Below are the code and all the weights of a small trained network. Each question names an input and a target symbol and asks about switching units off, where a switched-off unit gives its printed mean instead of its output.

import numpy as np


def w(rows, s, z=0):
    codes = np.array(rows[::2]) - 128.0
    scale = np.full(codes.shape[1], s)
    scale[-1] = z or s
    return codes * scale


def norm(h):
    return h / np.sqrt((h * h).mean(-1, keepdims=True) + 1e-5)


def f(y):
    return y / 2 * (1 + np.tanh(0.7978845608 * (y + 0.044715 * y**3)))


def softmax(a):
    e = np.exp(a - a.max(-1, keepdims=True))
    return e / e.sum(-1, keepdims=True)


def log_softmax(a):
    a = a - a.max(-1, keepdims=True)
    return a - np.log(np.exp(a).sum(-1, keepdims=True))


def net(x, mask):
    ids = ['αελμστψ'.index(c) for c in x.split()]
    T = len(ids)
    res = E[ids] + P[:T]
    r = norm(res)
    for j in range(3):
        rows = slice(2 * j, 2 * j + 2)
        q, k, v = (r @ M[0][rows].T for M in (Q, K, V))
        z = softmax(np.where(np.tri(T) > 0, q @ k.T / 2**0.5, -1e9)) @ v
        o = O[0][rows]
        res = res + np.where(mask[j], z, o[:, -1]) @ o[:, :-1]
    y = f(norm(res) @ A[0][:, :-1].T + A[0][:, -1])
    res = res + np.where(mask[3:15], y, B[0][:, -1]) @ B[0][:, :-1]
    return log_softmax(norm(res)[-1] @ U[:, :-1].T + U[:, -1])


Q, K, V, O, A, B = {}, {}, {}, {}, {}, {}
E = w([
[9,126,155,96],'α',
[103,55,101,105],'ε',
[76,189,134,156],'λ',
[101,83,100,117],'μ',
[173,53,68,82],'σ',
[91,165,124,106],'τ',
[181,117,81,173],'ψ',
],0.015)
P = w([
[7,114,62,209],'0',
[111,158,147,42],'1',
[211,145,42,125],'2',
[30,71,47,209],'3',
[95,99,173,136],'4',
[235,138,66,125],'5',
[68,38,62,183],'6',
[123,86,219,101],'7',
[254,136,93,119],'8',
[72,41,75,170],'9',
[137,69,252,83],'10',
],0.0085)
Q[0] = w([
[37,109,65,105],'H1',
[132,180,134,71],'H1',
[139,231,174,116],'H2',
[120,119,171,244],'H2',
[138,12,85,176],'H3',
[36,173,136,205],'H3',
],0.011)
K[0] = w([
[255,154,235,116],'H1',
[122,190,77,112],'H1',
[60,115,205,65],'H2',
[37,134,152,162],'H2',
[139,72,202,240],'H3',
[182,135,196,93],'H3',
],0.0097)
V[0] = w([
[55,199,65,73],'H1',
[71,162,2,26],'H1',
[41,126,237,131],'H2',
[101,129,218,204],'H2',
[125,115,107,57],'H3',
[183,212,86,49],'H3',
],0.0054)
O[0] = w([
[135,253,145,85,209],'H1',
[165,50,191,63,254],'H1',
[132,41,138,143,82],'H2',
[122,121,135,88,65],'H2',
[176,76,97,118,152],'H3',
[254,94,125,181,91],'H3',
],0.0063,0.0046)
A[0] = w([
[157,37,145,35,7],'N1',
[54,220,164,120,206],'N2',
[121,116,204,83,6],'N3',
[134,62,188,254,184],'N4',
[92,64,51,90,25],'N5',
[96,143,125,32,93],'N6',
[130,11,77,98,100],'N7',
[73,51,116,68,206],'N8',
[164,109,69,126,57],'N9',
[100,85,62,201,75],'N10',
[201,144,59,115,255],'N11',
[139,199,138,213,34],'N12',
],0.0099,0.0036)
B[0] = w([
[124,156,170,192,165],'N1',
[255,125,135,166,204],'N2',
[85,141,126,226,148],'N3',
[218,232,119,133,143],'N4',
[108,194,213,98,168],'N5',
[133,162,41,155,194],'N6',
[181,173,151,133,170],'N7',
[203,153,116,136,254],'N8',
[43,159,62,233,131],'N9',
[126,15,143,157,152],'N10',
[50,62,184,138,176],'N11',
[103,134,190,132,122],'N12',
],0.0071,0.0087)
U = w([
[210,184,121,111,173],'α',
[124,200,185,157,199],'ε',
[117,95,249,140,238],'λ',
[36,175,148,113,101],'μ',
[156,80,101,65,70],'σ',
[106,62,198,22,4],'τ',
[102,38,125,215,70],'ψ',
],0.016,0.0037)

Each question gives the input, a string of symbols that net reads in full, and the target symbol t.
The units are the heads (2 rows each of Q, K, V and O) and the neurons (one row each of A and B). Each row of codes is followed by its name. A weight is (code - 128) times the scale printed after its matrix; where a second scale follows, it is the last column's (O, A, B and U).
mask holds one flag per unit, heads first, then neurons. A switched-off unit (its flag False) gives its mean, the last column of its rows in O or B, instead of its output. The means were averaged over made-up inputs and are rounded, as every weight is.
A unit's drop is (log p(t) with every unit on - log p(t) with that unit switched off) / (log p(t) with every unit on - log p(t) with every unit switched off).
The circuit of an input: a set's keep is (log p(t) with only the set's units on - log p(t) with every unit switched off) / (log p(t) with every unit on - log p(t) with every unit switched off). Starting from the 12 units with the biggest drops (on a tie, the unit counted first), units are removed one at a time, each time the one whose removal leaves the highest keep (on an exact tie, the one counted first), for as long as the keep stays at least 0.8.
units of the circuit, in order: the units of the circuit, biggest drop first
most important unit: the unit with the biggest drop
top k neurons: the k neurons with the biggest drops, biggest first
which heads matter: for each layer, one digit per head in row order, 1 if its drop is at least 0.15 and else 0, layers parted by /
input α μ ε ε τ σ, target σ: which heads matter => 011
input σ α μ λ α, target ε: units of the circuit, in order => [N11; N2]
input α σ α μ, target λ: units of the circuit, in order => [N5; N6]
input λ α α ψ τ τ ψ ψ, target λ: units of the circuit, in order => [N6; N8]
input τ τ μ ε, target α: units of the circuit, in order => [N8; H1; N5]
input ψ τ ε μ α λ λ α, target ε: units of the circuit, in order => [N11; N10]
input λ ε τ τ α α τ μ, target α: which heads matter => 000
input α α ψ α τ ε ε ψ, target ε: which heads matter => 001
input λ τ λ ψ τ μ τ σ α μ, target λ: most important unit => N10
input α μ α μ τ, target α: units of the circuit, in order => [N11; N5]
input λ α τ τ α μ, target μ: which heads matter => 010
input α α α α α μ τ ψ τ ψ ε, target α: top 2 neurons => [N8; N11]
input τ σ ψ α, target ψ: units of the circuit, in order => [H1; H3]
input α ε ε ψ α σ ψ ψ λ σ, target ψ: which heads matter => 100
input α μ τ τ ε ψ τ, target ψ: units of the circuit, in order => [H1]
input μ α τ τ ψ τ σ α ψ λ, target ψ: which heads matter => 100
input ψ τ α τ ψ α σ α σ ε, target λ: top 4 neurons => [N10; N5; N6; N7]
input ε σ τ α, target α: top 3 neurons => [N8; N11; N4]
input α ε ε τ ε ε α, target τ: top 3 neurons => [N1; N9; N3]
input τ α α τ α σ ε, target λ: units of the circuit, in order => [N5; N6]
input τ σ α σ α σ μ α ψ α, target ψ: units of the circuit, in order => [H1; N8]
input ψ τ μ ε λ τ α σ τ, target τ: which heads matter => 001
input ψ τ α λ, target α: most important unit => N4
input α ψ ψ λ ψ, target λ: top 3 neurons => [N10; N12; N6]
input μ τ λ μ, target α: which heads matter => 100
input τ α α α τ σ α μ σ σ, target λ: top 3 neurons => [N5; N11; N7]
input τ ψ τ σ λ α ψ σ, target ε: most important unit => N1
input μ τ μ ε ε α ε μ ψ, target ψ: top 2 neurons => [N11; N9]
input τ λ α τ ε ε μ α μ, target μ: top 4 neurons => [N2; N11; N9; N10]
input τ α ψ α ψ, target ε: which heads matter => 101
